Each row has a class, written as a number after it.
[  5 -36   1 -38 -27  -5  17  65   1  -9  18  -7  27  16 -24   6  -2  11
  18 -57 -31 -27   7  14  11 -22 -23  13  14  25 -21   3] => 10
[ 30 -13 -19 -20  -4 -10  13  31  18 -33  13 -17 -29  -9  -2 -19  32  29
   3  36   2   9  64  25  23  35 -16   9  46  69  -2  21] => 9
[ 34 -24 -33   5  21   8  10 -39  -7  12 -45  33 -25 -33 -36   9 -71  11
 -13  40  -1  69   7  19   6  69   2  -6 -20 -42  22 -38] => 7
[ 37 -16   5  -3 -25  20  -4  29 -16 -18  -9  -4 -31  31  -5   5  27  37
  12 -36  -7 -23   9   7   1  20 -37 -32   0  38 -22  21] => 2
[ 31   5  28  18 -40   3  37 -42  34   8 -85 -54   3 -14 -30 -34 -85 -28
  37  13 -21  -1 -40  31 -75   4  44   0 -22  59   0  -8] => 10
[-41  15 -24  10   8  14 -17  39  -8 -27  51  -5  30  -7  34 -31  42  -3
 -31  -5  12 -23  -7 -63 -21 -20  11  -4  40   0 -28   6] => 7
[ 67   2  26 -12 -61  -3  26 -21  -3 -13  -6   9  -5  26  -8 -10  -5   0
  43 -30  -4  -2  17  15   1 -27   2  -6   7  14   7 -12] => 4
[ -5 -22 -12   6  -8 -16  32 -18   5 -30 -26  25 -25  -4   4 -19 -43  15
 -17 -24   1   3   8  11 -25 -28  -7 -12   9 -10  13 -23] => 6
[-37 -19  24 -13 -26 -15   5  36  25  -7  20 -44  -3 -33  30  -8  13  -8
  36  23  19 -16 -19  15  -8 -49   8   9  26  28 -24  32] => 1
[ 11 -14 -14 -20  12  10   1  10  -7  10 -29  -3 -11  21 -27  -2  22  15
 -23 -24 -27 -40  18  18  19  29 -17 -14 -25  21  14  -9] => 5
[-15 -11  -4  29  14 -16   5 -10 -14  20  35   7   4 -20  -1  -7  57 -21
   2  41  -4  15  23 -11   1   0  24  29  38  -5  36  13] => 4
[-23 -30   9  56  30  -4  17  34  14  -2  -2 -53   0 -21   0  23  32  15
   4   6  16   6  -5  -6 -28   8  -2  15   5  34   2  20] => 4
[ 17 -29   3  -3  20 -47 -15 -21   6  12  35 -21 -46 -23  -7  18  38  32
  12  63 -15  34  25  39   6  55 -24  43  29  32  30 -16] => 6
[  7 -40   3  -9  40 -12 -15  45 -23   4 -27 -26  10  16   0  -5  37   5
 -40 -17 -10 -18  10 -10  20 -44 -11 -21   2  30   7  10] => 2
[-61  -1  -9  24  10   7 -12 -40 -14  47  50  -9  14  -9  49 -13  34   5
  -1  -9  38 -36  -1 -31 -43 -49  25  -8  -8  -7  -8 -11] => 9
[ 27   3   9  22   5   9  13  41   4 -29  -9 -20  -9  -6  -9 -10 -47  11
  16  14  40 -11  -2 -18   0 -18  20  13   4   7  15  -6] => 1
[-19 -31 -21 -24   7   4 -34 -21 -21  35  -2 -15 -19   9   5  -8  42   5
 -10  -1   2  -4  10   1   4  58 -15 -13 -12  14 -16  14] => 5
[ 40  16   3  31   3  14  14  30  -8 -19   2 -11  13  20   7 -26  43 -12
   3   6   5 -21  14 -50 -24 -49  21 -19  23  22  10  -6] => 4
[-12  22  -5  -3 -38  35  40  76  30 -10 -60  -7  49   0  23  -6 -61 -18
 -38 -77  -4 -11  26 -18 -21 -63  20   1   9 -24 -14 -12] => 4
[-19 -44  -8 -22  25 -49  -8   7  -4 -11  44  -3 -30 -29   6   3  38  -5
 -14  59 -22  31 -13   9  24   7 -14  13  51  -7   4  10] => 6
[-37 -25 -21 -17  35   1 -19 -29 -40 -12  17  20 -13  16 -10  -1  22  39
 -42 -28  -6 -20  21  10   7  87 -41  -2  -6 -12  -2  18] => 2
[-11   9 -22  23  37  -5  16   5   4  19  19 -11  17 -39   3 -14  24 -10
 -31  30   3  -9 -18 -14   2  -7  -7  10  16   3  16  33] => 9
[  6 -42  12 -12 -25 -19   1  -1   1 -43  24 -18 -28 -12  -4  -1  39  22
  16 -21  -6 -23  -7   5  18  51 -27  10  15  22  -3  30] => 1
[  5  -3 -24  37  10  -5  29  39  33 -55 -15   8  28  42 -25 -32 -25  -7
 -14 -85  -5   0  38 -17  31  27  21  30  16  30  47  -1] => 5
[-20 -14 -17  -6  -7 -24 -55 -20  16  47  33  21  -1  16  27   2  52 -25
  16  30  -5  42  19  10 -17   3  19   8   1 -13  -6 -26] => 8
[  0 -25  27  -1  -9 -28  -7  18  27  -8  50  12  -3  19   4   6  47   1
  23   4  -3 -15  -2  25  18 -30  -5  -4   3  11   2   2] => 0
[  5 -14   2   4  -3  -5  -9 -19 -13 -20   5  23 -40  26  -5  -3  10  14
 -11 -18 -16 -45 -14  -6 -12  -5  -2 -16   0 -15   4 -18] => 6
[ -3  16  -1  -2 -39  29  13  23  24  33 -31 -32   8 -33  23 -13 -34  -3
   1  10  33  38 -16  -4 -32 -14  22 -13  15   3 -24 -11] => 3
[-26  15   3 -15  -6  26 -24   5 -14   1   0   6  -1  34  23 -52  22  -3
 -52 -18   5 -24  18 -28 -24  27  19 -56  12  17 -19   0] => 10
[ -3 -32 -14 -21   5  -7   8  20   0  42  22 -12   3 -19 -42  -2   8  32
 -10  21  23   0  47  46  27  -2  14  24  15  18  18  -9] => 0
[ 56  -9  -3 -11 -26 -30  -4   5  20 -54 -60  18 -22   7  25  13  -8 -10
   5  -8 -32  28 -25  10 -18 -48 -72 -26  -9  -9 -11   1] => 6
[ -6  -1  33  32 -31 -12 -45 -11  13 -15 -29 -24   5  37  35 -10  31 -10
  -2 -24  28  27  16 -12 -23   6  23 -19   2  43 -12  18] => 8
[ 32 -11 -41 -44  43  18  -5 -31  52 -26  -1  -5 -68 -84  57  -9  25   1
 -27  88   1  18  11 -12   9 108 -18  -9  18 -26 -31  -7] => 1
[ 12  -4   5   7  -4  -6   7  32  -9   9  25 -39 -16 -12   0   4  46   7
  29  12 -17   4  10  -2   9  27  -9  26  17  49  26  19] => 0
[  1 -15  22   2  -4   3  13  11  -5  14   1 -38  17 -12 -22  14   4   1
  31  11 -10 -20 -20  15 -10 -29   6  -1  -1  34  -4   8] => 10
[ -4 -22  23 -26 -33 -11 -46  34 -24  23  29 -33 -12  31 -12   4  29  -1
   2 -14  10 -46 -26   2  11 -36  42  14   5  27 -32  -4] => 8
[ 13  15  35   1   4   9  -2  -7 -34 -13 -30 -17   6  16   8   2   7  -8
  13  10 -14 -26 -12 -17 -18  25 -19 -20  -8  29 -17  43] => 8
[-13 -19  -7  -3 -15   4   7 -60 -34 -31 -19 -21 -36 -27  18 -28  28  -3
  18 -20  -5 -25  -6 -24 -13  46  -8  -4   5  15  14  34] => 1
[ -3   3 -46 -12  24   7  -4  25  10 -11  52   9  18  10  -3 -16  26   5
 -20   0  -2  -9  25 -23  18  24   0   6  27  -8  -5  -4] => 9
[-57  15 -29  30  54  30  50  52  35 -40   2 -26  22 -39  30  -2  -8  -1
  24  33  25  43  -4 -22 -21   7 -13 -20  36  13 -16  29] => 3
[ 21  -9  -9   9   7  -4   6  12  30 -28  45  -5 -15 -10  25 -18  49  12
  20  23  25   7  31  -9   4  14  -7   3  33  35  -6  16] => 0
[-20  13 -15   7  -1  19 -12  10 -14   3  73  57  -1  -3  17 -11  17   0
 -27   2 -18   4  27 -46  17  61  31  15  38 -52  16 -29] => 7
[ -28   33   27   40   30  -15    6   52   -5  -25   23    0   54   16
   22   13   18  -62   -3  -16  -31  -36 -101  -56   -4 -114   12  -15
  -13  -30    8   16] => 8
[ 15  -2  13  -4   3  -7   1 -20 -20 -54 -22   1  15  10 -33 -12 -22   1
 -10  -3  11 -39 -14  -7  12 -21  11  -4 -12 -18  25  -3] => 1
[  4   0 -20 -28  16  15 -22  19 -22  25   2   2   7 -19  -2 -12   3  20
 -38   4  24  -8  29  -4  21   9  -9  12  16   1 -11   7] => 7
[ 15   4  16 -45 -27   3  31 -39   1 -37  13 -37 -13 -24  17 -15  15  11
  34  52   3 -17  14  19   8   2   4 -16  26  53 -22   5] => 5
[ 22  25  28 -21 -26   6 -33  -9 -50   7  42 -26 -19  23  11  -5  48  26
  -6  10  -2 -57 -12 -30 -13 -12  -5 -10  22  15 -11  -8] => 6
[-87   7 -12  54  12   8 -15   9  19  19 -22 -27  37   0  28   1   9  -7
  -7  -9  58  33  17   6 -18 -44  18 -15  -6  16   8  26] => 5
[-37 -22   7  23  21  14  -2 -14  12  48 -44 -36  -7 -24  33 -12 -11   8
 -12 -14  57  13 -17  -5 -42 -16  14 -23 -22  16 -12  -6] => 3
[-31 -19 -41   3  30 -24 -40  24   0 -27  50  16 -10  18 -10 -19  37  22
 -39   2  26  22  47   8  14  31   3  30  26  17  18 -18] => 10
[ 12 -35  16  10 -24 -19  11  -2 -17 -17  36 -10 -27 -25  23  12  47  13
  21   2 -12  -5  -2 -19  -9  28  -5  23  25  31  -8  10] => 8
[ -2   1  13  -1  -6 -16 -23   7  10 -41  45  -3 -12  -6  59  -7  66  -6
 -16  14   3   5   8 -34  10   8  -5  -1  25   6   0   9] => 0
[ 24  35  13 -30  15  19 -25  22   4  12 -59 -42 -83  -6  -1  46 -46  10
 -13  50 -13  32 -64  51  29  54 -40 -42 -32  -6 -15  15] => 6
[-11   7  -2  22   1   8  28   2 -23  34  13 -30  33 -19  19 -25  21 -14
  -7 -36  11 -13   1 -43 -23 -29  17  16  22   9  16  12] => 4
[-47 -17   6 -27  11 -11 -12  -1  13   4  22   3  17   7  14  -7  26 -19
  10  26 -10  27   1   6   5  14  12 -11  24 -12  -8  -5] => 3
[ 43  15 -59  -8  23   0  12  37  22  33   2  -6  32  23 -73 -18  -7 -11
  15 -22 -36 -23 -32  14  -5 -25 -26  18   8  -2  10   1] => 6
[-30  19 -23  10  38  44  20 -20 -18  10  26 -37  24 -21  28 -22  25  24
 -14   7  29 -34   9 -54 -34  48  -7 -22   5  18 -22   9] => 5
[ -19    0    3  -21   30   23  -27  -35  -49   36  -70 -110  -24   12
   12   -1   65   11  -38  -31  -39  -37  -75  -31  -43   22  -37  -92
  -44   46  -18   11] => 6
[-14 -28 -44   2  -9   3  31  28  26 -14  -8  12 -21 -17 -16  -3 -33   2
  -7 -29  28  14 -11  30   1 -26   1   4   7 -20 -20   3] => 4
[ 35 -11 -14 -16  -8   9  17   7 -26 -11  16  -1 -10  14   0 -48  19   2
   6 -19  11 -53  15 -38 -14 -37  34 -10  25  41 -17 -12] => 8
[-42  -7  22 -13  -8  17  23   9 -40  12  -6 -41  15 -31  -4   1  35  -9
   9  27 -39 -39 -47 -23 -33  10  -4 -14  16  11 -16  30] => 3
[  6 -12  -9  27  38  -9  -6 -33  -3 -27  25  23  -5  -7   7  29  41  20
  -3  14   4  -9  -6   4  10 -38 -15  -5 -14 -24  23 -22] => 2
[ -1  -1  15  14 -13  23  30 -18 -27  -6  11 -23 -22   4   7 -28  15  20
  21  -8 -13 -63   4 -18 -41  -7  30 -18  11  49   1  -7] => 2
[-35   5  -8  33  -1  -4  -3 -18  50  33  29  17  16 -14  14 -21   6 -11
  -4  38  26  41  14  13 -38  32  36  -3  22  -3 -14   0] => 8
[-29  14 -15 -39   9   9  14  -3   7 -15  56   6  -2  -4  -1 -12  51   7
   6  53 -27 -20  30  19   7  19   9 -21  25   2   1 -13] => 0
[ 34  -5 -15  -9  -1  45  -2  44  34  29   3 -56 -40 -15   5   8  20  41
  17  -7  21 -10  22  -2   9  54   7 -16  -2  32 -11 -23] => 1
[ 15  19  -6 -17 -42  42  19   6  -1  -8 -23 -28  -4  -8  36 -15   3  12
 -22 -37  -2 -31  -7 -33 -21   0  -7 -51   1  14 -38  10] => 9
[-25  16  -6 -22 -22  19   9  32  -4   4  29 -30 -18 -37  31 -23  19   9
  10  48  -4 -16  16 -16 -33  32   3   3  32  17 -14   3] => 1
[-14  -9  -1  51  21 -15  -9  12 -14  16  11  -3  18   3  -9   1  25  -8
   3   8   1 -11 -12  -6 -16 -64  17  21   2   7  34   2] => 2
[-21 -27 -32 -34   5 -21   6  18   5 -33  37  23 -24 -10  15 -34  21  12
  14  -6   8  11  25  11  -1  59 -48  37  46  26 -23  35] => 3
[ -6 -36 -22 -23 -10 -56 -31 -43  -9   9  70  30  -8 -12   3 -21  53  -5
  11  51  14  22  35  24  22  12  -1  58  35   6  18  -5] => 5
[ 42  -6 -22 -13  -1  30  20 -45 -39  12 -24 -33 -71 -47  -2   4  33  30
 -23  11  26  -4 -27   4  10  20 -17 -42 -13   7  -5   0] => 4
